Below are the code and all the weights of a small trained network. Each question names an input and a target symbol and asks about switching units off, where a switched-off unit gives its printed mean instead of its output.

import numpy as np


def w(rows, s, z=0):
    codes = np.array(rows[::2]) - 128.0
    scale = np.full(codes.shape[1], s)
    scale[-1] = z or s
    return codes * scale


def f(y):
    return y / 2 * (1 + np.tanh(0.7978845608 * (y + 0.044715 * y**3)))


def softmax(a):
    e = np.exp(a - a.max(-1, keepdims=True))
    return e / e.sum(-1, keepdims=True)


def log_softmax(a):
    a = a - a.max(-1, keepdims=True)
    return a - np.log(np.exp(a).sum(-1, keepdims=True))


def net(x, mask):
    ids = ['ΛΦΨγδζηπ'.index(c) for c in x.split()]
    T = len(ids)
    res = E[ids] + P[:T]
    r = res
    for j in range(2):
        rows = slice(4 * j, 4 * j + 4)
        q, k, v = (r @ M[0][rows].T for M in (Q, K, V))
        z = softmax(np.where(np.tri(T) > 0, q @ k.T / 4**0.5, -1e9)) @ v
        o = O[0][rows]
        res = res + np.where(mask[j], z, o[:, -1]) @ o[:, :-1]
    y = f(res @ A[0][:, :-1].T + A[0][:, -1])
    res = res + np.where(mask[2:18], y, B[0][:, -1]) @ B[0][:, :-1]
    return log_softmax(res[-1] @ U[:, :-1].T + U[:, -1])


Q, K, V, O, A, B = {}, {}, {}, {}, {}, {}
E = w([
[149,101,139],'Λ',
[142,123,79],'Φ',
[105,122,95],'Ψ',
[136,92,147],'γ',
[146,104,127],'δ',
[13,3,145],'ζ',
[166,104,146],'η',
[138,90,130],'π',
],0.018)
P = w([
[129,253,106],'0',
[84,135,99],'1',
[107,111,93],'2',
[125,94,97],'3',
[137,73,99],'4',
[138,69,91],'5',
[146,58,96],'6',
[148,56,93],'7',
[149,50,87],'8',
[150,55,77],'9',
[149,62,64],'10',
[153,63,60],'11',
[150,73,43],'12',
],0.013)
Q[0] = w([
[139,191,140],'head 1',
[106,197,250],'head 1',
[85,188,170],'head 1',
[145,155,181],'head 1',
[213,91,82],'head 2',
[47,148,80],'head 2',
[222,85,94],'head 2',
[189,139,66],'head 2',
],0.013)
K[0] = w([
[38,67,162],'head 1',
[91,70,102],'head 1',
[170,92,122],'head 1',
[106,89,157],'head 1',
[125,6,148],'head 2',
[97,194,88],'head 2',
[56,2,136],'head 2',
[39,130,190],'head 2',
],0.011)
V[0] = w([
[158,201,109],'head 1',
[83,113,56],'head 1',
[254,142,170],'head 1',
[101,57,172],'head 1',
[46,74,142],'head 2',
[88,175,91],'head 2',
[175,97,107],'head 2',
[69,151,107],'head 2',
],0.013)
O[0] = w([
[119,172,254,208],'head 1',
[201,140,83,129],'head 1',
[51,202,155,164],'head 1',
[88,78,26,41],'head 1',
[64,148,97,249],'head 2',
[142,33,212,102],'head 2',
[132,179,49,147],'head 2',
[92,57,159,141],'head 2',
],0.0089,0.011)
A[0] = w([
[47,11,72,182],'neuron 1',
[160,82,116,197],'neuron 2',
[179,199,133,237],'neuron 3',
[110,50,162,76],'neuron 4',
[248,55,82,106],'neuron 5',
[38,83,91,128],'neuron 6',
[110,176,162,142],'neuron 7',
[145,93,118,230],'neuron 8',
[119,98,142,139],'neuron 9',
[151,80,45,153],'neuron 10',
[90,39,51,191],'neuron 11',
[60,161,132,114],'neuron 12',
[97,154,183,90],'neuron 13',
[150,133,185,254],'neuron 14',
[154,61,49,150],'neuron 15',
[97,130,86,101],'neuron 16',
],0.013,0.0089)
B[0] = w([
[163,195,82,239],'neuron 1',
[98,133,204,148],'neuron 2',
[20,84,96,227],'neuron 3',
[125,158,18,159],'neuron 4',
[161,165,118,149],'neuron 5',
[188,90,110,212],'neuron 6',
[146,67,119,207],'neuron 7',
[61,155,153,165],'neuron 8',
[115,151,103,146],'neuron 9',
[94,110,212,159],'neuron 10',
[125,193,140,198],'neuron 11',
[146,57,143,195],'neuron 12',
[254,64,102,195],'neuron 13',
[56,131,102,254],'neuron 14',
[106,115,212,161],'neuron 15',
[131,69,150,143],'neuron 16',
],0.0073,0.012)
U = w([
[218,145,68,65],'Λ',
[57,120,228,243],'Φ',
[49,192,86,255],'Ψ',
[221,220,2,53],'γ',
[189,145,87,19],'δ',
[196,249,252,41],'ζ',
[253,37,113,44],'η',
[211,215,32,49],'π',
],0.0071,0.0037)

Each question gives the input, a string of symbols that net reads in full, and the target symbol t.
The units are the heads (4 rows each of Q, K, V and O) and the neurons (one row each of A and B). Each row of codes is followed by its name. A weight is (code - 128) times the scale printed after its matrix; where a second scale follows, it is the last column's (O, A, B and U).
mask holds one flag per unit, heads first, then neurons. A switched-off unit (its flag False) gives its mean, the last column of its rows in O or B, instead of its output. The means were averaged over made-up inputs and are rounded, as every weight is.
A unit's drop is (log p(t) with every unit on - log p(t) with that unit switched off) / (log p(t) with every unit on - log p(t) with every unit switched off).
The circuit of an input: a set's keep is (log p(t) with only the set's units on - log p(t) with every unit switched off) / (log p(t) with every unit on - log p(t) with every unit switched off). Starting from the 12 units with the biggest drops (on a tie, the unit counted first), units are removed one at a time, each time the one whose removal leaves the highest keep (on an exact tie, the one counted first), for as long as the keep stays at least 0.8.
units of the circuit, in order: the units of the circuit, biggest drop first
most important unit: the unit with the biggest drop
top k neurons: the k neurons with the biggest drops, biggest first
heads that matter: for each layer, one digit per head in row order, 1 if its drop is at least 0.15 and else 0, layers parted by /
input γ Φ η Φ η γ ζ π π Ψ Ψ, target γ: units of the circuit, in order	(head 2; neuron 1; neuron 6; head 1)
input ζ δ γ η Φ γ π γ γ η Φ, target ζ: heads that matter	10
input Ψ η η γ Φ δ ζ, target Ψ: heads that matter	11
input γ δ π η ζ Ψ η δ Ψ, target γ: heads that matter	11
input Ψ γ δ Λ ζ, target Ψ: units of the circuit, in order	(neuron 1)
input η ζ π Λ γ η Λ η δ Ψ η, target η: top 3 neurons	(neuron 13; neuron 12; neuron 6)
input Φ ζ η Ψ, target Φ: units of the circuit, in order	(head 1; head 2)
input η γ ζ δ Ψ η η Φ, target η: top 3 neurons	(neuron 13; neuron 12; neuron 6)
input γ η γ ζ, target γ: units of the circuit, in order	(neuron 4; neuron 1; neuron 6)
input η η δ ζ π Φ π δ η π δ δ, target η: top 4 neurons	(neuron 12; neuron 13; neuron 6; neuron 3)
input η η η η ζ η Λ η ζ η ζ Φ π, target η: top 3 neurons	(neuron 12; neuron 6; neuron 13)
input η η Φ, target Φ: heads that matter	10
input ζ η Ψ π, target ζ: heads that matter	10
input η δ Ψ η η η γ Λ ζ γ, target η: most important unit	head 2
input Φ ζ π η Φ γ γ δ γ Ψ π Ψ Φ, target Φ: heads that matter	11
input ζ γ π η, target ζ: top 4 neurons	(neuron 15; neuron 1; neuron 10; neuron 11)
input η δ π Φ ζ η η π δ π Φ, target η: top 2 neurons	(neuron 12; neuron 6)
input η Λ Φ γ Φ Ψ ζ Λ, target η: top 3 neurons	(neuron 12; neuron 6; neuron 13)
input η π Λ γ η ζ η, target η: top 4 neurons	(neuron 12; neuron 13; neuron 6; neuron 3)
input γ ζ η η π Λ Φ Λ η Φ π, target γ: most important unit	head 2
input η γ Φ Φ Ψ Ψ η Ψ η ζ Ψ, target η: top 2 neurons	(neuron 12; neuron 6)
